Below is a small trained network, with its code and all its weights. Each question gives an input and a class and asks what happens when units are switched off, that is, made to give their printed mean instead of their output.

import numpy as np


def w(rows, s, z=0):
    codes = np.array(rows[::2]) - 128.0
    scale = np.full(codes.shape[1], s)
    scale[-1] = z or s
    return codes * scale


def norm(h):
    return h / np.sqrt((h * h).mean(-1, keepdims=True) + 1e-5)


def f(y):
    return np.maximum(y, 0)


def log_softmax(a):
    a = a - a.max(-1, keepdims=True)
    return a - np.log(np.exp(a).sum(-1, keepdims=True))


def net(x, mask):
    res = np.array(x, float).reshape(1, 7) / 4 @ E
    u = 0
    for l in range(4):
        y = f(norm(res) @ A[l][:, :-1].T + A[l][:, -1])
        res = res + np.where(mask[u : u + 11], y, B[l][:, -1]) @ B[l][:, :-1]
        u += 11
    return log_softmax(norm(res)[-1] @ U[:, :-1].T + U[:, -1])


A, B = {}, {}
E = w([
[87,107,74,151,67,150,182],'x0',
[166,121,144,176,121,77,152],'x1',
[99,254,179,167,44,128,123],'x2',
[130,130,127,130,129,129,128],'x3',
[127,125,131,127,127,128,127],'x4',
[180,161,132,57,125,114,193],'x5',
[149,119,156,151,142,180,150],'x6',
],0.015)
A[0] = w([
[75,120,44,174,92,164,151,60],'L0N0',
[149,96,144,204,116,62,120,83],'L0N1',
[113,124,112,185,136,147,87,20],'L0N2',
[114,174,146,122,210,100,71,60],'L0N3',
[97,125,133,79,122,180,109,27],'L0N4',
[67,121,62,79,114,4,63,5],'L0N5',
[164,88,166,169,148,244,143,97],'L0N6',
[63,146,103,82,153,195,79,48],'L0N7',
[108,186,158,172,103,168,105,85],'L0N8',
[180,140,161,135,158,148,63,48],'L0N9',
[72,109,124,181,149,136,59,27],'L0N10',
],0.018,0.011)
B[0] = w([
[153,74,205,113,84,113,127,223],'L0N0',
[179,138,94,179,145,144,126,205],'L0N1',
[118,131,157,138,158,229,103,158],'L0N2',
[171,75,178,130,74,114,137,206],'L0N3',
[179,126,41,94,90,111,106,152],'L0N4',
[41,165,156,110,179,66,153,193],'L0N5',
[51,159,133,115,149,68,128,231],'L0N6',
[204,132,47,96,79,107,84,202],'L0N7',
[92,160,107,138,126,72,103,254],'L0N8',
[153,88,199,109,102,95,139,185],'L0N9',
[124,153,164,113,149,252,80,203],'L0N10',
],0.034,0.0073)
A[1] = w([
[141,137,112,76,142,115,149,79],'L1N0',
[116,83,168,109,143,146,137,4],'L1N1',
[90,103,133,119,161,188,112,22],'L1N2',
[171,188,128,49,152,154,236,51],'L1N3',
[133,52,106,125,168,101,138,69],'L1N4',
[74,104,122,122,166,83,98,120],'L1N5',
[78,65,112,155,75,155,178,61],'L1N6',
[87,88,97,134,75,163,176,38],'L1N7',
[121,136,172,209,164,131,205,136],'L1N8',
[100,2,71,118,210,143,107,39],'L1N9',
[190,137,105,191,179,142,177,48],'L1N10',
],0.025,0.0033)
B[1] = w([
[129,98,115,112,103,182,127,213],'L1N0',
[175,134,138,138,156,110,152,195],'L1N1',
[144,138,142,137,145,196,114,178],'L1N2',
[97,100,162,152,147,254,63,241],'L1N3',
[149,126,119,194,134,60,110,208],'L1N4',
[161,188,123,61,200,137,129,255],'L1N5',
[213,129,207,105,131,92,120,167],'L1N6',
[186,119,200,124,133,107,134,155],'L1N7',
[140,103,90,22,120,145,145,226],'L1N8',
[86,148,86,201,123,11,6,219],'L1N9',
[146,137,51,83,59,138,85,177],'L1N10',
],0.028,0.0085)
A[2] = w([
[109,113,122,134,126,128,145,91],'L2N0',
[80,85,100,140,135,122,168,73],'L2N1',
[55,63,102,149,139,126,200,71],'L2N2',
[89,101,110,119,155,138,153,30],'L2N3',
[34,85,132,97,165,104,180,28],'L2N4',
[65,78,81,201,133,158,199,4],'L2N5',
[59,90,116,132,117,131,196,35],'L2N6',
[18,132,128,123,203,157,254,79],'L2N7',
[47,74,113,177,154,192,152,12],'L2N8',
[71,136,118,136,146,154,166,12],'L2N9',
[44,232,153,212,62,102,190,23],'L2N10',
],0.019,0.0025)
B[2] = w([
[127,94,112,177,142,122,167,128],'L2N0',
[152,112,144,91,63,118,91,128],'L2N1',
[198,122,117,216,161,109,119,128],'L2N2',
[142,99,138,125,147,153,118,137],'L2N3',
[119,135,112,61,181,193,81,165],'L2N4',
[127,45,78,146,129,239,115,129],'L2N5',
[198,184,86,181,169,116,127,128],'L2N6',
[198,117,184,38,141,177,149,185],'L2N7',
[132,106,110,238,182,220,208,194],'L2N8',
[136,142,131,79,107,115,109,148],'L2N9',
[70,152,135,175,178,4,5,254],'L2N10',
],0.016,0.0038)
A[3] = w([
[75,255,139,182,30,102,191,57],'L3N0',
[101,132,138,112,160,160,169,59],'L3N1',
[139,113,23,86,91,160,124,35],'L3N2',
[64,89,129,185,115,199,97,10],'L3N3',
[104,252,184,135,6,140,189,98],'L3N4',
[45,25,206,101,91,68,157,76],'L3N5',
[69,170,149,13,170,138,165,93],'L3N6',
[75,148,97,75,125,79,105,124],'L3N7',
[139,75,73,66,94,87,133,122],'L3N8',
[110,119,132,142,115,121,130,4],'L3N9',
[113,120,167,84,140,92,87,87],'L3N10',
],0.02,0.0022)
B[3] = w([
[90,74,56,163,159,72,57,167],'L3N0',
[94,179,134,148,120,132,156,151],'L3N1',
[83,92,49,159,63,175,179,196],'L3N2',
[131,187,148,212,149,187,166,189],'L3N3',
[155,12,73,158,233,73,58,170],'L3N4',
[165,184,246,120,102,125,191,176],'L3N5',
[55,180,149,98,151,180,199,223],'L3N6',
[121,217,106,131,82,132,208,235],'L3N7',
[139,131,112,126,90,158,207,209],'L3N8',
[126,113,112,141,143,123,153,129],'L3N9',
[122,91,105,142,147,183,254,248],'L3N10',
],0.023,0.012)
U = w([
[61,154,83,181,186,21,79,85],'0',
[81,166,123,77,163,137,186,199],'1',
[191,28,216,113,113,90,158,81],'2',
[107,118,141,184,148,243,54,69],'3',
[135,96,9,97,44,145,142,65],'4',
[129,151,115,142,128,134,154,254],'5',
],0.012,0.0077)

Each question gives the input, the list of numbers given to net, and the class t.
The units are the neurons (one row each of A and B). Each row of codes is followed by its name. A weight is (code - 128) times the scale printed after its matrix; where a second scale follows, it is the last column's (A, B and U).
mask holds one flag per neuron, layer by layer. A switched-off neuron (its flag False) gives its mean, the last column of its row in B, instead of its output. The means were averaged over made-up inputs and are rounded, as every weight is.
A unit's drop is (log p(t) with every unit on - log p(t) with that unit switched off) / (log p(t) with every unit on - log p(t) with every unit switched off).
The circuit of an input: a set's keep is (log p(t) with only the set's units on - log p(t) with every unit switched off) / (log p(t) with every unit on - log p(t) with every unit switched off). Starting from the 12 units with the biggest drops (on a tie, the unit counted first), units are removed one at a time, each time the one whose removal leaves the highest keep (on an exact tie, the one counted first), for as long as the keep stays at least 0.8.
units of the circuit, in order: the units of the circuit, biggest drop first
unit that matters most: the unit with the biggest drop
top k neurons: the k neurons with the biggest drops, biggest first
k most important neurons of layer l: the k neurons of layer l with the biggest drops, biggest first
input [3,-3,3,4,-4,-8,0], class 3: units of the circuit, in order -> L0N10
input [8,-6,7,-4,-4,-6,-4], class 2: units of the circuit, in order -> L0N0; L1N6
input [-5,8,-3,-6,-8,-2,7], class 4: units of the circuit, in order -> L0N1; L1N10
input [4,8,6,5,5,-8,-4], class 3: 3 most important neurons of layer 1 -> L1N9; L1N8; L1N4
input [6,-7,-4,-2,7,5,3], class 4: top 4 neurons -> L0N7; L0N4; L0N3; L0N9
input [-1,-5,8,6,0,-5,-6], class 0: top 2 neurons -> L1N8; L3N0
input [-4,-2,-6,-1,-6,-5,5], class 0: top 2 neurons -> L1N9; L0N8
input [3,-8,4,8,1,8,-7], class 3: units of the circuit, in order -> L1N3; L0N8
input [-7,-6,-7,2,0,-5,-3], class 0: top 3 neurons -> L1N9; L0N0; L1N8
input [-3,2,-5,-3,-1,8,6], class 3: top 2 neurons -> L1N3; L0N8
input [0,1,8,-8,-8,-2,-7], class 0: units of the circuit, in order -> L0N8; L3N0
input [-5,-2,-6,-1,7,8,4], class 3: 2 most important neurons of layer 1 -> L1N3; L1N0
input [-5,-8,-4,-3,3,-3,-7], class 4: top 2 neurons -> L0N7; L0N6
input [7,-2,2,8,7,-3,6], class 2: most important neuron of layer 3 -> L3N5
input [-5,6,-7,7,-1,-3,3], class 0: 2 most important neurons of layer 1 -> L1N9; L1N4
input [-6,-7,1,-4,0,5,3], class 4: top 3 neurons -> L0N7; L0N4; L0N0
input [-2,-4,-1,4,-7,8,5], class 3: top 3 neurons -> L1N3; L0N8; L0N5
input [-6,0,-2,-1,2,6,-5], class 2: top 3 neurons -> L0N3; L0N6; L0N8
input [-8,-4,2,8,3,-1,7], class 2: top 2 neurons -> L0N9; L0N3
input [-4,7,5,-7,-5,2,-3], class 4: unit that matters most -> L0N1
input [-5,-3,6,-6,-4,-4,2], class 0: top 4 neurons -> L0N8; L0N0; L1N3; L1N8
input [8,-2,0,5,5,-5,-7], class 2: 3 most important neurons of layer 0 -> L0N0; L0N6; L0N8
